Here is a tiny trained network, its code and every weight. The questions are about switching its units off for an input and a target symbol, where a switched-off unit gives its printed mean instead of its output.

import numpy as np


def w(rows, s, z=0):
    codes = np.array(rows[::2]) - 128.0
    scale = np.full(codes.shape[1], s)
    scale[-1] = z or s
    return codes * scale


def norm(h):
    return h / np.sqrt((h * h).mean(-1, keepdims=True) + 1e-5)


def f(y):
    return y / 2 * (1 + np.tanh(0.7978845608 * (y + 0.044715 * y**3)))


def softmax(a):
    e = np.exp(a - a.max(-1, keepdims=True))
    return e / e.sum(-1, keepdims=True)


def log_softmax(a):
    a = a - a.max(-1, keepdims=True)
    return a - np.log(np.exp(a).sum(-1, keepdims=True))


def net(x, mask):
    ids = ['ΓΣΦΨΩαβεζηθλμξτ'.index(c) for c in x.split()]
    T = len(ids)
    res = E[ids] + P[:T]
    u = 0
    for l in range(2):
        q, k, v = (norm(res) @ M[l].T for M in (Q, K, V))
        z = softmax(np.where(np.tri(T) > 0, q @ k.T / 2**0.5, -1e9)) @ v
        res = res + np.where(mask[u], z, O[l][:, -1]) @ O[l][:, :-1]
        u += 1
        y = f(norm(res) @ A[l][:, :-1].T + A[l][:, -1])
        res = res + np.where(mask[u : u + 4], y, B[l][:, -1]) @ B[l][:, :-1]
        u += 4
    return log_softmax(norm(res)[-1] @ U[:, :-1].T + U[:, -1])


Q, K, V, O, A, B = {}, {}, {}, {}, {}, {}
E = w([
[147,101,103,76,86],'Γ',
[135,135,6,130,41],'Σ',
[154,164,140,80,80],'Φ',
[134,110,125,68,103],'Ψ',
[151,110,128,74,92],'Ω',
[136,119,147,59,101],'α',
[53,113,198,136,93],'β',
[143,151,28,87,37],'ε',
[165,137,154,77,88],'ζ',
[123,107,117,72,102],'η',
[154,106,77,167,98],'θ',
[152,120,139,216,158],'λ',
[139,132,156,47,99],'μ',
[190,156,191,86,82],'ξ',
[141,106,134,77,106],'τ',
],0.017)
P = w([
[148,64,23,8,207],'0',
[146,102,119,59,143],'1',
[128,94,112,89,117],'2',
[128,108,121,97,110],'3',
[131,128,130,100,109],'4',
[128,139,132,105,107],'5',
[131,153,140,107,106],'6',
[126,154,136,116,99],'7',
[123,159,141,123,95],'8',
[122,163,143,129,91],'9',
[118,156,143,137,89],'10',
],0.011)
Q[0] = w([
[217,128,166,155,101],'0.h1',
[162,171,101,2,208],'0.h1',
],0.0092)
K[0] = w([
[254,106,129,212,136],'0.h1',
[123,157,100,17,12],'0.h1',
],0.0067)
V[0] = w([
[208,106,136,254,232],'0.h1',
[144,216,55,116,187],'0.h1',
],0.0054)
O[0] = w([
[62,180,7,160,155,4],'0.h1',
[113,94,70,100,104,92],'0.h1',
],0.012,0.0042)
A[0] = w([
[99,153,87,184,129,147],'0.n1',
[153,195,134,116,85,110],'0.n2',
[120,88,192,154,135,109],'0.n3',
[131,132,10,148,91,255],'0.n4',
],0.012,0.00061)
B[0] = w([
[67,134,217,126,38,143],'0.n1',
[94,38,192,143,102,187],'0.n2',
[164,115,54,137,158,183],'0.n3',
[134,131,255,127,143,254],'0.n4',
],0.0076,0.0067)
Q[1] = w([
[1,43,142,76,98],'1.h1',
[75,188,114,168,181],'1.h1',
],0.0094)
K[1] = w([
[142,149,78,115,255],'1.h1',
[175,45,141,85,98],'1.h1',
],0.0091)
V[1] = w([
[150,117,204,33,66],'1.h1',
[194,102,131,1,63],'1.h1',
],0.0063)
O[1] = w([
[117,140,104,134,153,254],'1.h1',
[181,112,6,141,136,246],'1.h1',
],0.012,0.0092)
A[1] = w([
[117,104,115,108,30,119],'1.n1',
[247,126,200,196,69,45],'1.n2',
[245,121,71,54,30,213],'1.n3',
[97,155,254,140,72,255],'1.n4',
],0.0096,0.0023)
B[1] = w([
[222,127,169,91,240,151],'1.n1',
[2,135,199,193,177,194],'1.n2',
[219,169,77,89,141,249],'1.n3',
[244,50,47,38,11,147],'1.n4',
],0.009,0.018)
U = w([
[198,118,60,81,140,200],'Γ',
[205,150,158,197,228,108],'Σ',
[132,158,249,189,191,213],'Φ',
[142,44,188,220,80,172],'Ψ',
[116,119,117,148,102,43],'Ω',
[98,135,135,119,149,30],'α',
[124,148,138,143,110,5],'β',
[120,149,146,131,130,3],'ε',
[113,129,172,94,90,102],'ζ',
[111,148,141,144,112,86],'η',
[110,149,146,130,129,40],'θ',
[109,142,132,143,84,141],'λ',
[106,143,135,135,108,107],'μ',
[108,148,126,149,56,208],'ξ',
[125,151,145,141,110,5],'τ',
],0.014,0.0038)

Each question gives the input, a string of symbols that net reads in full, and the target symbol t.
The units are the heads (2 rows each of Q, K, V and O) and the neurons (one row each of A and B). Each row of codes is followed by its name. A weight is (code - 128) times the scale printed after its matrix; where a second scale follows, it is the last column's (O, A, B and U).
mask holds one flag per unit, layer by layer, with each layer's heads first. A switched-off unit (its flag False) gives its mean, the last column of its rows in O or B, instead of its output. The means were averaged over made-up inputs and are rounded, as every weight is.
A unit's drop is (log p(t) with every unit on - log p(t) with that unit switched off) / (log p(t) with every unit on - log p(t) with every unit switched off).
k most important neurons: the k neurons with the biggest drops, biggest first
k most important neurons of layer l: the k neurons of layer l with the biggest drops, biggest first
drop when u is switched off: that unit's drop, to one decimal
input β θ β β, target Φ: 4 most important neurons : (0.n3, 0.n4, 0.n2, 1.n3)
input θ Φ Φ β θ, target Σ: 4 most important neurons : (0.n4, 1.n4, 1.n2, 0.n2)
input Γ θ ξ θ θ ξ ζ ξ ζ θ, target Ψ: 4 most important neurons : (0.n4, 1.n4, 0.n1, 0.n3)
input θ ξ θ β λ θ, target ξ: most important neuron : (1.n3)
input Φ Σ β Σ θ μ θ θ, target Φ: 2 most important neurons : (0.n4, 1.n2)
input ε β θ ξ ε β μ β τ β, target Ψ: 2 most important neurons : (1.n3, 1.n4)
input θ β θ β β τ α θ β, target Ψ: 3 most important neurons : (1.n4, 1.n3, 0.n3)
input β ξ η β θ Φ θ θ, target Φ: 2 most important neurons : (1.n2, 0.n4)
input ξ θ α ε ζ θ θ Σ Σ, target Σ: 2 most important neurons : (0.n4, 1.n1)
input θ β β θ, target Σ: 3 most important neurons : (1.n4, 0.n4, 1.n2)
input Γ β θ β θ α β η ζ Σ Σ, target Σ: 2 most important neurons : (1.n1, 1.n2)
input Ψ θ Σ θ θ Σ θ θ, target Ψ: 4 most important neurons : (0.n4, 1.n4, 1.n3, 1.n2)
input θ τ μ θ θ α θ β, target Γ: 2 most important neurons : (0.n4, 1.n2)
input ζ θ β β, target Σ: 2 most important neurons of layer 1 : (1.n4, 1.n3)
input θ θ τ Ω β, target Γ: drop when 0.n4 is switched off : 1.7
input θ Σ Ω μ θ θ τ λ β β θ, target ξ: drop when 0.n4 is switched off : 0.1
input ζ β θ β, target Σ: drop when 0.n4 is switched off : 4.1
